Below is a small trained network, with its code and all its weights. Each question gives an input and a target symbol and asks what happens when units are switched off, that is, made to give their printed mean instead of their output.

import numpy as np


def w(rows, s, z=0):
    codes = np.array(rows[::2]) - 128.0
    scale = np.full(codes.shape[1], s)
    scale[-1] = z or s
    return codes * scale


def norm(h):
    return h / np.sqrt((h * h).mean(-1, keepdims=True) + 1e-5)


def f(y):
    return np.maximum(y, 0)


def softmax(a):
    e = np.exp(a - a.max(-1, keepdims=True))
    return e / e.sum(-1, keepdims=True)


def log_softmax(a):
    a = a - a.max(-1, keepdims=True)
    return a - np.log(np.exp(a).sum(-1, keepdims=True))


def net(x, mask):
    ids = ['ΓΣΦαβηθμπτ'.index(c) for c in x.split()]
    T = len(ids)
    res = E[ids] + P[:T]
    q, k, v = (norm(res) @ M[0].T for M in (Q, K, V))
    z = softmax(np.where(np.tri(T) > 0, q @ k.T / 4**0.5, -1e9)) @ v
    res = res + np.where(mask[0], z, O[0][:, -1]) @ O[0][:, :-1]
    y = f(norm(res) @ A[0][:, :-1].T + A[0][:, -1])
    res = res + np.where(mask[1:13], y, B[0][:, -1]) @ B[0][:, :-1]
    return log_softmax(norm(res)[-1] @ U[:, :-1].T + U[:, -1])


Q, K, V, O, A, B = {}, {}, {}, {}, {}, {}
E = w([
[114,101,185,86],'Γ',
[98,113,206,117],'Σ',
[154,108,165,105],'Φ',
[121,131,181,151],'α',
[100,123,212,160],'β',
[83,141,152,127],'η',
[147,84,205,128],'θ',
[121,147,173,254],'μ',
[211,89,156,155],'π',
[125,163,10,238],'τ',
],0.011)
P = w([
[160,201,129,95],'0',
[38,127,225,85],'1',
[117,175,230,120],'2',
[54,110,175,94],'3',
[154,161,189,134],'4',
[50,66,197,98],'5',
[162,133,170,135],'6',
[67,38,178,110],'7',
[169,112,169,145],'8',
[71,1,171,118],'9',
],0.015)
Q[0] = w([
[246,253,182,168],'H0',
[9,56,85,122],'H0',
[136,162,118,69],'H0',
[126,138,69,115],'H0',
],0.014)
K[0] = w([
[113,249,115,35],'H0',
[102,26,134,203],'H0',
[120,163,171,130],'H0',
[109,93,164,109],'H0',
],0.015)
V[0] = w([
[220,143,47,28],'H0',
[71,129,54,131],'H0',
[192,185,93,250],'H0',
[17,153,64,45],'H0',
],0.014)
O[0] = w([
[125,131,84,7,1],'H0',
[75,51,123,125,47],'H0',
[69,190,92,182,78],'H0',
[87,48,178,64,106],'H0',
],0.02,0.0095)
A[0] = w([
[158,245,79,133,134],'N0',
[138,145,140,134,145],'N1',
[176,112,169,115,73],'N2',
[117,140,105,135,96],'N3',
[106,36,142,185,196],'N4',
[66,180,206,119,144],'N5',
[159,125,120,82,118],'N6',
[201,134,169,106,1],'N7',
[133,49,97,68,185],'N8',
[22,21,107,152,30],'N9',
[227,155,121,51,116],'N10',
[6,200,49,123,174],'N11',
],0.02,0.0082)
B[0] = w([
[96,110,161,71,231],'N0',
[128,145,118,105,172],'N1',
[118,79,92,166,180],'N2',
[112,119,131,139,133],'N3',
[87,146,53,45,254],'N4',
[150,123,90,154,205],'N5',
[155,113,136,152,160],'N6',
[146,152,82,137,170],'N7',
[111,111,223,117,157],'N8',
[127,175,4,83,153],'N9',
[128,114,91,185,215],'N10',
[133,40,106,168,175],'N11',
],0.022,0.012)
U = w([
[39,156,127,207,136],'Γ',
[47,10,110,160,42],'Σ',
[178,96,105,56,136],'Φ',
[24,187,22,92,74],'α',
[90,54,224,126,160],'β',
[152,182,99,72,112],'η',
[187,59,186,126,108],'θ',
[221,130,59,170,82],'μ',
[25,90,164,72,165],'π',
[108,152,200,94,253],'τ',
],0.013,0.0078)

Each question gives the input, a string of symbols that net reads in full, and the target symbol t.
The units are the heads (4 rows each of Q, K, V and O) and the neurons (one row each of A and B). Each row of codes is followed by its name. A weight is (code - 128) times the scale printed after its matrix; where a second scale follows, it is the last column's (O, A, B and U).
mask holds one flag per unit, heads first, then neurons. A switched-off unit (its flag False) gives its mean, the last column of its rows in O or B, instead of its output. The means were averaged over made-up inputs and are rounded, as every weight is.
A unit's drop is (log p(t) with every unit on - log p(t) with that unit switched off) / (log p(t) with every unit on - log p(t) with every unit switched off).
The circuit of an input: a set's keep is (log p(t) with only the set's units on - log p(t) with every unit switched off) / (log p(t) with every unit on - log p(t) with every unit switched off). Starting from the 12 units with the biggest drops (on a tie, the unit counted first), units are removed one at a time, each time the one whose removal leaves the highest keep (on an exact tie, the one counted first), for as long as the keep stays at least 0.8.
circuit, biggest first: the units of the circuit, biggest drop first
most important unit: the unit with the biggest drop
top k neurons: the k neurons with the biggest drops, biggest first
input π Σ μ π η β τ π Γ, target α: circuit, biggest first : (H0)
input β Γ θ Σ μ, target τ: circuit, biggest first : (H0, N0, N4, N10)
input Γ μ Σ Σ τ, target θ: circuit, biggest first : (H0, N8, N4, N10)
input Σ Σ Σ Φ Φ Γ μ π π η, target μ: top 2 neurons : (N0, N9)
input Φ η β, target Φ: top 2 neurons : (N0, N4)
input τ Σ θ μ β, target Σ: circuit, biggest first : (H0, N11)
input η Σ η Γ β, target β: circuit, biggest first : (H0, N8, N4)
input α μ Γ τ β Σ Σ Σ Σ μ, target Γ: circuit, biggest first : (H0, N11)
input τ Σ Σ π, target μ: circuit, biggest first : (H0, N0)
input Σ π Φ Σ, target μ: circuit, biggest first : (N0, H0)
input Φ Σ Σ, target Φ: circuit, biggest first : (H0, N4)
input Σ Σ μ, target μ: circuit, biggest first : (H0, N4, N7)
input α α Γ, target π: circuit, biggest first : (H0, N0, N4)
input τ θ μ π Γ τ θ μ, target α: circuit, biggest first : (N4)
input Γ β Γ, target θ: circuit, biggest first : (N4, N10)
input β μ Γ β η, target τ: top 2 neurons : (N0, N4)
input Σ Σ θ η Γ τ θ π, target α: top 3 neurons : (N4, N11, N0)
input β μ μ Σ π, target τ: top 2 neurons : (N0, N4)
input η μ Σ μ μ, target β: top 2 neurons : (N8, N4)
input θ Φ Σ β μ, target η: circuit, biggest first : (H0)
input Φ τ η μ Σ τ Σ, target Φ: top 3 neurons : (N0, N10, N4)
input π Φ Σ τ Σ, target α: top 3 neurons : (N0, N11, N10)
input Φ η Φ μ Φ β η Σ Γ, target Φ: top 4 neurons : (N0, N10, N4, N8)
input Φ μ Σ Σ θ θ Γ, target Φ: top 3 neurons : (N10, N0, N4)
input Σ Σ Σ Σ μ Σ τ η, target α: top 2 neurons : (N4, N9)
input μ η μ Σ Σ β τ, target Γ: top 2 neurons : (N4, N9)
input τ τ α, target Σ: top 2 neurons : (N11, N4)
input η β μ β Γ μ τ τ μ η, target α: most important unit : N9
